[-36  92  47   9 -11 -10  23  18  22 -12  19  13  14  -1  66  26  22   3
  -8  15  48   7  13   9  52  61  23 -43  14   5 -18   0  35  28  56  61
 -23   3  -2 -15 -38   9 -21] -> (164)
[ -1 -19   2  -2 -13  -1  35  -4  59  17 -12  23 -30  13 -16  40 -22   7
 -44 -22  39  13 -11 -24  -1   3  -3   7  35   1 -52  16  -6   5 -18  -7
  -1 -50  -4   2   2  -2   0] -> (72)
[ 50 -18  44   7  -6  -4 -76 -17  27  15 -32  -5 -54 -17  15  10   7  29
 -60 -27  34   2   9  23  35 -33  -4 -14  23 -23 -17   9   7  30  39  -8
 -60 -28 -20 -18  23  -6 -11] -> (69)
[ 21 -58  48  -6   8  47 -70   1 -33   0 -17  14  12   5  -8   5  -1  23
  22 -21   4 -23  34 -23  17  32 -19 -36  13  -8  19 -20 -34  18 -36 -36
 -28 -25 -10  16  -3   8 -14] -> (180)
[ 10  43   7 -41  68 -34 -17 -22 -18  30 -38  12 -31 -21 -32  58  30  11
   0  -7  44  -6 -25 -31 -55 -47 -34  -8  31  28   6   5 -17   6 -46   3
 -10 -36  24 -13 -38  -8 -33] -> (73)
[ -7  -1  -5  16  -8  13 -28   2  -9   7  43  31  52 -44 -15  -5  17  -7
  32  34  31 -21  13 -18 -18  33  -8  -1  14 -19  17   7  -3   5 -31   0
 -10   7   7  -3 -18  -8  22] -> (164)
[ -43   64  -15   55  -15  -55  -14  -42   76   -4   68   44  -20   35
   28   40   10  -12  -47   40   -9    8  -23   -1   75  -11    6   -9
  -18  103   29   27  -15  -70  -27   29  -47   44  -16  -41   31  -23
 -100] -> (73)
[-32 -37  -2  38 -74  -4 -38 -40  25  17 -43   2 -80  21  30 -29  63 -11
  -6  41 -72   7 -42 -17 -38  10  25 -63  -3   5  73  18 -45  -4  16  26
 -89  71 -29  -4 -13 -26 -25] -> (180)
[ 27  13 -30 -10  35 -21  80  47  77  24  -4  10 -45 -26  16 -25 -40  47
 -12  -7 -35  25 -32  41  59 -64 -14 -45  27  -6  32  31  55  21   0 -37
   8  12 -10  69  19   1 -16] -> (134)
[ 48 -57  -6  -8   4 -35  -2   1  -5   0  37  29 -18   8   0 -22  -5  44
 -16 -29  36 -54  17 -12 -17 -37  30  22 -11  11 -61  15  10 -35 -12 -22
  26  33  26   7 -34 -18 -21] -> (72)
[ -8 -20  19  -5 -10 -17   6 -21 -18  -8  29 -26  14  34  35  27  17  -2
  -7  30  32 -16   1  34  -2   9  21  30  10  14  23 -38  -1  40  14  14
 -15   6  21  -6   9  16  13] -> (69)
[-17  21  30 -22  18 -61  29  32  -5  34  -7  67   2  60 -16  56  39  -3
 -27   5  16  20   6 -59   7  34 -17   7  -1 -24  28 -38  51  53 -14 -42
 -48  67 -18   4  10   8 -38] -> (72)
[  27  -75   11   -4  -27   80  -69   30   18    5    0  -13  -59  -27
    0   29   66   23  -29   20    8  -70   12  -55   -1   40  -11  -69
  -45   34   -6   45 -100  -56    2   43    1  -74   32  -55   -6    7
  -77] -> (180)
[ 10  36  60 -34  36 -27  -6  45 -24 -26 -38  45 -10   8   2  17  90 -40
 -22 -24   8  35 -34 -84  23  42  -9 -15  -1 -62   7  -3  27  69  24  31
 -20  47   4 -33  17  -2 -45] -> (73)
[  0 -28 -10   0   9  27 -18  29   5 -20 -12   6 -29   3  47   0  30  52
  14 -17  -1   2  -3   8 -13   2 -31 -53   3 -18  40   6 -27  13 -30 -31
  15 -15 -17  13  -6   2 -24] -> (72)
[-11  22  -8   2  40 -55  27  -7   2   4   1   0 -25 -23 -15  -6  30   2
  -1  -4  25 -18   6  -8 -52 -44  25  -6 -28  20 -24   5  43  -3  -7  12
 -16  69  10   3 -19  -6 -13] -> (107)
[  4  89  27  13  -1  13  -8  11 -22  -6  53  -6  -9 -28  25  -3   2 -19
  40 -18  15   0  14  24  20   3 -20   6  45  -4  30 -25  35  21  12   1
  16   4 -32   4  18  -8  15] -> (145)
[  9  20  12  36  27 -22   5   7   5  24   0  -2  39  15 -45  16  -1   7
  -6  36  -5 -12  16 -12  32   1  14  37 -14  37  25  18 -23 -30 -23 -25
 -17  33  10  -5  34 -14 -13] -> (73)
[ 22  24  13 -50   9  -6 -43   7  13 -10  30  -8   1  -5  -1  24  19  11
  -1 -43  12  -1 -10  65  17  -7  26  23  30  28 -22 -30  33  56  -5   7
  11 -50   6  24  21 -25  50] -> (164)
[ 12   4   4 -31   4  -5  49 -39  -7   4  34 -18  23 -29  30  -9  -2  30
  14 -18 -18  14  19  20 -41  -9   7 -13  29   1 -19  21   6  -5 -51 -12
 -11  65  41  -8 -15  39  21] -> (181)
[-13 -33  19  -6 -18  51  -9  13   2  -9  -5 -18 -10 -19 -38 -32  10 -17
  -9 -28 -41  10  14  52 -43  36  63   4  12 -59 -17   2   1  50  24  -1
  13   6  -7 -34  12  25  34] -> (134)
[-12  41  -5  15  11  14 -49 -13   3   2 -19 -23  -9  50  43   6   0   9
 -29  -6  35   7   2   5  18 -33  -1 -38  37 -26  38  16  -1  33  56  12
 -35   5 -13   9 -45  27 -33] -> (69)
[  1   9 -20   4   0  39   4 -17  -7   5  23 -25 -14 -35 -12  51  23 -14
  -4   1   1  -7  12  11  -9  14 -35   2  -6  38  31 -13 -53  -8 -17   9
  10 -24 -26 -14  50  18   8] -> (145)
[ -7  74   0 -67  23 -22  34  19  67  22 -16   5  29  50  48  48  58 -18
 -22 -11  10   4  -9  65 -63 -13  21   4  35  25 -20  39  75  56  34  13
  16  45 -20 -59 -10  11  20] -> (134)
[ 32  68 -20  26 -21  10 -31 -18 -10 -10  50  24  19 -19  10  -1  31  15
  24  -7 -46   8   7 -27  45   0 -10  10  31  59  63  -9  15  18   6 -46
  12 -22  -8  33  -4 -18   3] -> (69)
[  6  -6  36  10 -64   7 -11 -58 -26  15  54   3 -27   3  20   5 -44  92
  -3  38  33  44  30  66  34 -15  14   2  17  67  12  -7   2 -23   1 -16
 -49  19 -11 -26  28  12  32] -> (164)
[ 23 -24 -34   3  -9 -55  45 -53   6  -2  22  -3  10   8 -33  27 -20  36
  -6  30  31   9  16  -2 -29  -1  -1  -3  -6  12  -4  10  18 -28 -13 -59
  12 -22  14   0  -5  16  41] -> (72)
[-45 -24  20 -65  16 -26  53  -6  16  12  50   1 -29  54  74  18 -50  -6
 -18   0  40  30 -22   2  39 -27 -28   3 -22 -18   1 -13 -48  -2 -23 100
   4   1 -14   6  60 -25 -50] -> (181)
[  4 -12  20 -18 -15  -9  62  46  15 -34  50  -7  12  17  -5   6  -9  -7
   2  36  14  -2  25 -11  50  44  21  18 -23  15 -15 -14  41  -5  42  19
  33 -48  22  -1  30  15   1] -> (180)
[  1  54 -13 -17  29   6 -25 -18 -36 -20  22  -1  40 -23  -7   7  13 -26
 -17   2  13  16  22   2   3  -6 -49  35  -2 -14 -10  22   7 -32 -20 -30
 -18  22  42  17 -33   4 -10] -> (181)
[  2  39 -37 -42   5  28  -9  32 -21   4   3  13 -11 -47  23   9  25  -6
   8  21   5  24 -12  20  26 -36 -21  10 -21  -5   9   6 -17  -9 -36  44
   1 -39  47   7 -46  17 -11] -> (181)
[ 25 -17 -42  -3  21  25 -59 -51 -31  51  46  -3  -2 -41 -22  51  30 -27
 -13  -8 -33  21  43 -61 -14  -1 -46  -4  56 -11 -29  10  31  26 -13   8
  21 -40  83  -9 -42 -15 -25] -> (181)
[ 26 -15  -5  10   1 -58 -63 -36 -35 -25  33  10 -53  13 -17 -17 -19  -5
  19   2   4 -21  19  50  35   3  99  -1  21  23 -18 -13  11  16 -22 -13
  14 -48  18 -36 -46  15  17] -> (180)
[-28  73   9 -36   6 -30 -30   7   2 -15 -13  16  26   7  22  39  32   1
 -27  44   6  14  -7  80 -13  -1 -23  21  -7 -17  55  15  32  12  14  -1
  20 -14  -9 -37 -20 -11 -32] -> (73)
[ 21  19  19  -7 -14  37 -10 -39  -3 -43  16 -41  10  27 -19  81  -4 -48
  -5 -26  65 -28 -27 -40  21  19 -17 -29   6   5  26 -58 -12 -28  -7  -9
  29 -51  29  -5  55  22   6] -> (180)
[ 11  46 -24  -1   4 -22   4  -4  14  20 -20  18  25  61   6  21 -20  27
 -11 -10  -4 -52  16 -24  -4  -1   8  -4   1  40  -1  24  -1  -4  -5 -50
  11  18  -5  -8 -57  31 -21] -> (72)
[-11   8  11   4  -5 -21  -4 -21  -7  13  24 -15  33   4  -1  44  68   8
 -30  19  16 -21  10 -21  16  14   7 -14   1  28  27   5  16  -5   8 -22
 -20  37  34  14  -7  -8 -20] -> (107)
[  0 -11  14  33  -5  41 -31   8  53 -16  33  13 -22 -32 -49  57   6   7
 -52  -9  72   3  41  64  11  56 -28   1  34  19 -43   4   9 -24 -53  13
   6 -27  25 -15   8 -40   7] -> (164)
[ 15  78  24  26   0 -18  17   4  10  21 -58  -1 -67 -36  12  34  47 -12
  38 -40 -23 -15 -60  -4 -13   1  26 -24  -1  30   5 -41 -32  -9 -49   1
 -13   8  12  51   8 -53  10] -> (72)
[ 26  12  18 -18   3 -20 -18   8   8 -41  31  -1   4  12 -26 -37 -24   9
 -33 -30   3  -2  26  -1  23  -8  17  25 -41 -16 -39   2  14 -25   5  -9
   6 -10  17 -17  11 -20  -4] -> (181)
[-32 -23 -27  22 -14 -52  73 -50 -43 -21 -16 -11   1  -6 -21  19  48  11
 -33  29  24  -6   2 -58 -43  34  49 -32   4  -6   9  30 -21 -49   9   3
  38  45  72 -29 -68   3 -36] -> (107)
[-16  17 -21 -14  15  -3   8 -31  10  -8  22 -25   9 -34  51  13   8 -16
  65 -30 -14   7  13 -38  27  -9  -7 -29  32  -1  19  -9 -59  14 -65  93
 -11 -22  55 -20   3   9   9] -> (181)
[  5 -10 -12 -30   3   9  43  23   1   2  25  -4  -3 -55 -15  -7  -1  40
  31  -6 -45   8   4  73 -20 -47  21  51   3  39  15 -21  11 -12 -28 -30
  19   4  31  18  38  -7  17] -> (134)
[-24 -34  15   0 -14  29 -24 -15  20 -37  23  -9 -31 -55 -12 -73 -13   6
  46 -27 -68  14 -10  29 -22  13 -21 -48 -16  19  -1 -35   5   4 -22 -22
 -57 -24 -25  15  35  19   4] -> (134)
[ 13 -26 -13 -35 -38 -34  28  -3  19 -17  29 -27 -44   6  29 -44   6  27
  27 -17 -37  15   5  49  31  -3 -13  11  31  12  29  10  10  21   4  -2
 -25  26 -25  17  49  27  57] -> (72)
[-35  28  17  -4 -23  15 -30  -7 -29  31  -7   7  12  -9 -20  40   7 -30
   6  22  -4  27   4  30  34  66 -39 -40  25  20  -6   8  24 -46 -50  -4
  10 -17  36 -24   5   1 -38] -> (107)
[  8 -28  23 -26 -25  49  -7  67 -63 102  11  17  22 -47  11 -11  39  63
  69  40  36  23  25  -4  19 -62   8  -3  45   1  71 -21  -3 -46  10  -4
 -41  -7  -3 -12  27   4 -18] -> (134)
[ -4   7  19  21  -4 -13   5 -30 -55 -23  60 -13 -22 -11  11   3  11 -33
 -32  41  -3   9 -20  13  55  61  46  27  -3 -10   5   0 -31  42  36 -22
   3 -21  12  28   5  30  -5] -> (69)
[-20   8  -7 -20  -1 -10  -3  30  40   9 -34   7 -26 -50  13  -6  39  -7
  60  20 -40  33 -36  32 -24 -28 -24 -22  24  -5  30   0  15  13 -42  25
 -37 -24  42 -22  16 -24  10] -> (134)
[ 11  54  32 -11 -24  28 -43 -20 -15   5  64   4  15  20 -15   9  17  14
  31  -2  -4 -17  17  -9   4   7 -19   0  10  44  49 -19   7   7  -9  21
  17  12  -5 -16  11 -19   2] -> (73)
[-11 -25 -49   6  52 -58  59  -3  27  -6  35   0   1 -94  36   5  41 -27
  14   0 -22  13 -25  50 -32  -3  27   1  37 -19   2  28 -18  11 -49 -15
  21  -4 -26  12  41   2   7] -> (145)
[ 13  -3 -49  59 -22 -40  33 -28 -14 -27 -34  22 -28 -23   0 -10  -2 -10
  -9   0   8 -37   1 -56   9  -1 -35  17 -27  52   6 -25  -9 -84   0 -47
  -5  25 -19 -13  -1   5 -40] -> (72)
[-27  46  -2  -2   4 -44  60  10  14  -7 -24   3 -14 -18 -51  11  -3  -3
   3 -34  18   5  -8 -26 -22  -3  27  -1 -11  -9 -20  -4 -23 -78 -29  -3
 -41  32  25   8   2  24 -25] -> (72)
[ -9  18  33 -22 -32   4 -20 -40 -21  35 -12 -14   3 -54  45  27  -1 -10
  10 -22   1 -11 -35  -4  19   6  -9 -43  88 -14   8 -46  13  24  10   0
 -36 -78  30  18 -35  46 -39] -> (69)
[ -6  12   4  27  13  71  15   0  38  -7 -13  16   5 -11  16  19 -23 -20
   0  -5 -23  31 -10  41 -11  18 -31 -16   2 -12  -8 -10  34  58  -8  -6
  37  -4  -7  40   0 -32  18] -> (134)
[ 22 -55 -35 -26  11 -61 -39 -35  -3  36 -36  -3 -15  -6 -27  -1  32 -43
 -28  -4 -26   9  -1 -49   4 -25   6  26  -3   0 -43  -4  -4   5   0  31
 -48 -36  37 -22  -5 -23   1] -> (181)
[-42 -19  51 -29  56 -36  54 112  46 -18  26 -24  25  -8  43 -44  11  58
  22   4  11  28  34  94  20 -20  55  13  -2 -32  14  -1  32  14  28 -19
 -28  -8 -36  -9  88   2 -14] -> (134)
[-18  31  21  14 -43 -27 -11 -26 -68  56 -11  15 -51  -7 -64  20  35 -24
 -36 -28  -8  10  -2 -34  41  25  29   3  71  -2  55 -41  21 -21   2 -40
  -8  40 -13   1  14 -17 -42] -> (107)
[-24  50 -40 -24   8  89 -45  37  23  35  66  23   9 -26 -32  79  58 -10
 -40  19  54  -5  16 -27 -13  -2 -48 -38  16 -27  53  36 -29  24  -2  25
   1 -53 -16  -2 -51  42 -40] -> (145)
[-13  22  14  18  15  -5  22  -4 -45  -1 -12  10  -2  16 -47   9 -39 -20
 -19 -54  -7  13 -10 -57  26   7  12 -19 -11  -4 -28 -28  26 -54  -8 -29
  50  36  19  14  36 -12 -74] -> (107)
[-27 -28 -27 -13  13 -19 -36 -27 -21 -45   0   2   6   6  -9 -31  30 -27
  13 -18   1  77   6 -17  -2  -6 -13   2  41 -65  22  10 -17  23 -50  18
 -55  22  36  -2 -20  -4  31] -> (181)
[ -8  -8  31 -50 -15 -63  -6  -9  -9 -12 -46   7  32 -18  12 -45  12  21
  55  14 -69  -1 -41   8  12  30   6 -16   9  10  47   5 -40  17 -41  -7
 -22 -51  -7 -21  11  -1  12] -> (73)
[ 32 -10  -6 -22 -36  29   6  40 -10  12 -53  33 -37  39  17 -14   4  33
 -14  -5  36  -2   2 -54  18  -7 -72 -10  24 -14  30  10  18  20  28 -22
  -2   6 -39 -10 -30  22  -2] -> (72)
[ 21  18  15 -85 -41  37  25  -3  -4  79 -36 -31  28  59   2  17  -5  21
 -27  -4 -57  19  14  32 -42 -23 -46  37  14  12 -22  59   3 -35  -2  39
  -8 114  68  13 -10 -23  15] -> (181)
[  5  10 -29  11 -18   7   4  -8   5   3 -37  33  13  -3  16  18  18   9
 -23 -34  11  -3  -1  -3   0 -24  50  31  27  36   3   2 -53  -3   6   7
  40 -50 -55 -19 -26 -33   1] -> (145)
[  0 -47  22  32  14  -7  12  49 -20   9 -77   8 -37 -54   4   7  46  21
 -45 -21  28  -6  33  53  37 -16  22  45   7   2  -8 -49  29  14   9  -2
   1  10 -10  39  -6 -54 -19] -> (107)
[-16  41  13  15 -14 -16  -5 -53 -33 -15 -38   6  -4  12 -44   5 -53 -16
 -29 -26 -13  29  26  14  27   7 -13  54   1  28  10 -18  15   0   7 -64
   7   7 -67 -27  62   2  17] -> (107)
[-40  32 -16  -3  24 -60  -7  12 -23 -15  63  15  -5   0   3  -8  28  -9
   8  27  -4  16  10 -18  -1  13  54  19  -7  26 -17 -16  43  32  46   9
 -14 -22   2 -36  -2  16 -27] -> (164)
[ -8  25  -9 -41  14 -23   3  16   2 -14  38  20  -5  39 -17  29  69 -32
   8  36  31  17  28 -20  -6  63 -36 -11  -6  44  32  17  17  -6  14  21
  11 -30 -41  -3   7 -26   4] -> (180)
[ -2 -17  34   5 -25   3 -51 -16  -9  46 -25  18  12  -7  26  23  22  21
 -10 -14 -19  -2   7  39  23  10  48  12  56  22  11  -8 -47  17 -31  -9
 -46 -15  -3 -15  -3   0 -19] -> (69)
[ 27  11 -25  31  69 -65 -58 -52  31  31 -21 -34  -7  17 -36  28 -28   5
 -57 -43 -17 -50  83 -12 -23 -49 -32  22 -18 -16  20  -4  -1 -21  16 -26
  17   8 -20  -9  34 -92 -42] -> (181)
[ 30  13   1 -62  -9  23 -74  -3   5  49 -36  -5  21  -1  53   7  52 -42
  -8  34  34   2 -13  74  35  26 -69 -34   9 -36  27  73 -50 -10 -44  45
 -44  14 -25  -3 -13  -8  44] -> (181)
[ 26  12  47 -15 -39  90   4  21  10 -16  19  -5 -28  -1  26 -38  -1  25
 -12 -26 -10   0   9 -37   6  37 -64 -27  29 -18 -15  38 -11  13 -14  16
  15  20  25  -4 -26  -7   1] -> (181)
[ -2  23  26  20   2 -10 -20  29 -10  14  -1  12  31   8   3  12 -23  41
  15  17  22 -16  27   0  32   9   6 -11  17   8  -1  -9  28 -16 -11 -14
 -16  14  45 -30  -9  -2 -29] -> (164)
[ -8  68  12  18  34 -40   9 -19  -1 -17   0  17   9 -36 -46  40  19   0
   9  21  59 -21  43 -34 -24   9 -69   9 -50  42  21 -12  20 -42 -24 -12
  11  -8 -13  -7  15 -62  -4] -> (107)
[  1  27  -5  22 -18 -24   4 -17  18 -41  21  -8   3  -7 -29  16  15  12
 -34  24   7 -22  -8 -12 -33  18   7  16 -22  20   7 -19  33   5  33 -46
   4 -12  15 -24  11 -11  10] -> (164)
[ 46  48   1   6 -25 -14  22  -8 -38 -15 -44 -15 -39  -7  22  42  39  23
  -9 -20  62  -1 -23   1  29 -28  14  -7  -3   2  31 -41   2 -30  29 -21
  11   4  11  15  -2   0  21] -> (72)
[-10  74  21  36  27  30 -19  -1 -51  39  -9 -11 -41   1  25  46   2 -25
   6  19  35  10  -9 -25  12 -17 -16   5  27  -2  17 -43  -1  14 -21  -1
   0 -21  33   1 -26 -19 -32] -> (181)
[ 52 -33  71   8   8  -1   6 -58 -21 -20 -47 -28  -5  -1 -32  12 -55  19
  -9  27  29 -10  -5 -41  -8  17 -55 -25 -79 -17 -24 -36   1  27  32  12
   1 -38  15   4  28 -16  30] -> (73)
